[[ 41  49 -22  24  20  31   8 -28  43 -29  -3 -44  42   5  -5]
 [ 37 -12  27  52 -22   5 -29  34  30  51  -4  31 -21 -52  52]
 [ 41  25  25 -14 -52 -52  44 -15 -22  37 -18  33  10 -42  43]
 [ 45  34 -12 -27   7 -44 -18 -25  12 -28  43 -32 -12  51   7]]
->
[[ 49 -22  24  20  31   8 -28  43 -29  -3 -44  42   5  -5  41]
 [-12  27  52 -22   5 -29  34  30  51  -4  31 -21 -52  52  37]
 [ 25  25 -14 -52 -52  44 -15 -22  37 -18  33  10 -42  43  41]
 [ 34 -12 -27   7 -44 -18 -25  12 -28  43 -32 -12  51   7  45]]

[[  7  -4   7  10  -3 -17  -8   4  -4]
 [ 13  30 -11  -5   7 -15   6   1 -25]
 [-11   6  -3   6  -4  -8   8   3   8]
 [  3  -2   2  -1   0  -1   1   4   1]
 [ -2   0  -1   0   0   0   0   0   0]
 [ -4  -3   5  16 -16  22 -39 -35  -4]
 [  4  31   8   7 -18 -25 -26 -21 -54]
 [ 28 -18  21   9  22 -21 -21  16 -21]
 [  1   0  -1  -1   0  -2   2   0   0]
 [-66  42  -5  -6 -27 -15  24  10 -39]]
->
[[ -4   7  10  -3 -17  -8   4  -4   7]
 [ 30 -11  -5   7 -15   6   1 -25  13]
 [  6  -3   6  -4  -8   8   3   8 -11]
 [ -2   2  -1   0  -1   1   4   1   3]
 [  0  -1   0   0   0   0   0   0  -2]
 [ -3   5  16 -16  22 -39 -35  -4  -4]
 [ 31   8   7 -18 -25 -26 -21 -54   4]
 [-18  21   9  22 -21 -21  16 -21  28]
 [  0  -1  -1   0  -2   2   0   0   1]
 [ 42  -5  -6 -27 -15  24  10 -39 -66]]

[[ 26  -5  -4  52 -51  26]
 [ 12 -68 -11   5  31  12]
 [-33  -5  23 -26 -31 -33]
 [ 26  -5  30 -57 -10  26]]
->
[[ -5  -4  52 -51  26  26]
 [-68 -11   5  31  12  12]
 [ -5  23 -26 -31 -33 -33]
 [ -5  30 -57 -10  26  26]]

[[ -5  14  43  33  36   8  30 -12  -5  -8   0  43  30   6   4  12]
 [ 32 -15   1  15 -26  -5  13  32 -15   1  26   7  17  18  28  -3]
 [  4 -35 -61 -49 -31 -23 -46   2  10  13  -7 -68 -54 -16  -9 -18]
 [ 25 -38  -6   5 -37  -6   5  27  11  -4  20 -15   2  17  23 -23]]
->
[[ 14  43  33  36   8  30 -12  -5  -8   0  43  30   6   4  12  -5]
 [-15   1  15 -26  -5  13  32 -15   1  26   7  17  18  28  -3  32]
 [-35 -61 -49 -31 -23 -46   2  10  13  -7 -68 -54 -16  -9 -18   4]
 [-38  -6   5 -37  -6   5  27  11  -4  20 -15   2  17  23 -23  25]]

[[-19  40  -4  -4  10  -5]
 [-14  -2 -31 -18  -7 -13]
 [  9 -49 -14  -9 -24 -14]
 [-32  51   3   9  -3  10]
 [-14 -26 -19  -9 -26   0]
 [  4  10 -13 -14  16 -16]
 [ -1   7  -3  -1   1  -7]
 [-11 -43  -9   2 -41   8]
 [  3  -6   5   7 -12  -2]
 [ -7  -1  -4  -1  -6   7]
 [ -4  29  21  16  20  21]]
->
[[ 40  -4  -4  10  -5 -19]
 [ -2 -31 -18  -7 -13 -14]
 [-49 -14  -9 -24 -14   9]
 [ 51   3   9  -3  10 -32]
 [-26 -19  -9 -26   0 -14]
 [ 10 -13 -14  16 -16   4]
 [  7  -3  -1   1  -7  -1]
 [-43  -9   2 -41   8 -11]
 [ -6   5   7 -12  -2   3]
 [ -1  -4  -1  -6   7  -7]
 [ 29  21  16  20  21  -4]]

[[-26 -26 -16 -17  13  19 -36 -28  15 -29  29  31]
 [  3 -15  62  -3 -18   8  17  -4  -4  -9  14 -12]
 [ -4   8   8   4   4   1  -1  -3   4   6   1  -6]
 [ 18   8  -8  17  -8 -21  18  26   0  26 -23 -17]
 [  9 -10  -4  16 -14  10  -8 -10  23   4   5 -13]
 [  7   7  -8  10  -8 -11   8   8  -8  10 -13  -8]]
->
[[-26 -16 -17  13  19 -36 -28  15 -29  29  31 -26]
 [-15  62  -3 -18   8  17  -4  -4  -9  14 -12   3]
 [  8   8   4   4   1  -1  -3   4   6   1  -6  -4]
 [  8  -8  17  -8 -21  18  26   0  26 -23 -17  18]
 [-10  -4  16 -14  10  -8 -10  23   4   5 -13   9]
 [  7  -8  10  -8 -11   8   8  -8  10 -13  -8   7]]

[[  6 -12  57  -9 -19   1  16  -4 -18 -13   9]
 [ 13 -16  -5  43 -16  30 -13 -10  45   3  11]
 [  8   4  -6  -8   3   9   8   1  -3  -2   4]]
->
[[-12  57  -9 -19   1  16  -4 -18 -13   9   6]
 [-16  -5  43 -16  30 -13 -10  45   3  11  13]
 [  4  -6  -8   3   9   8   1  -3  -2   4   8]]

[[ 12  -3   8 -11  13]
 [  0   1  29   1   2]
 [-13  -6  50   5   9]
 [-30 -24  13 -20  27]
 [-14  -2  30   5   2]
 [  3  -7  -2  -7   6]
 [  9  20 -29  -1 -23]
 [-18  -6  28   3  12]
 [  5  -2  -2   3   0]]
->
[[ -3   8 -11  13  12]
 [  1  29   1   2   0]
 [ -6  50   5   9 -13]
 [-24  13 -20  27 -30]
 [ -2  30   5   2 -14]
 [ -7  -2  -7   6   3]
 [ 20 -29  -1 -23   9]
 [ -6  28   3  12 -18]
 [ -2  -2   3   0   5]]

[[ -4 -39  21  25 -12  46   4 -15   7  24  19  36  -1 -17 -23  -9]
 [-17 -31  28 -26 -20 -11   3  -9  21  30 -34   7  15   2 -14 -47]
 [ 13   0  -8   1 -25   7   1 -30   1  18  -7   0  13 -17 -42  66]]
->
[[-39  21  25 -12  46   4 -15   7  24  19  36  -1 -17 -23  -9  -4]
 [-31  28 -26 -20 -11   3  -9  21  30 -34   7  15   2 -14 -47 -17]
 [  0  -8   1 -25   7   1 -30   1  18  -7   0  13 -17 -42  66  13]]
---
[[ 1 -1 -2 -5]
 [-7 47  1 -7]
 [49 20 32 65]]
->
[[-7 47  1]
 [49 20 32]]

[[  6 -69  21 -21 -12]
 [ -1 -17  33  12  20]
 [  9 -54  22  -9   1]
 [  7 -41  37   8  20]
 [  6 -48  11  13  46]]
->
[[ -1 -17  33]
 [  9 -54  22]]

[[ 21 -30  44  36]
 [ 23  15 -10 -14]
 [ 59  60 -52   8]
 [-29 -48 -20 -39]
 [-22  21 -44 -44]]
->
[[ 23  15 -10]
 [ 59  60 -52]]

[[ -5 -31  29 -63]
 [ -9 -15  18   0]
 [ -2   5  -1   0]]
->
[[ -9 -15  18]
 [ -2   5  -1]]

[[ 26  -4   9]
 [ 42  -9  -2]
 [ -8 -24  -7]
 [ 53  -9 -24]]
->
[[ 42  -9  -2]
 [ -8 -24  -7]]

[[-40   9  41]
 [ 68 -45 -47]
 [ 65 -20  65]
 [ 37 -11  23]]
->
[[ 68 -45 -47]
 [ 65 -20  65]]

[[-23 -36 -66  50 -17]
 [-10 -36 -57  44 -18]
 [-14 -36 -60  47 -18]
 [ -4 -32 -47  36 -18]
 [-10 -36 -57  43 -18]]
->
[[-10 -36 -57]
 [-14 -36 -60]]

[[-66   4  60  10]
 [-41  28   2  25]
 [-43   3  -7  45]]
->
[[-41  28   2]
 [-43   3  -7]]
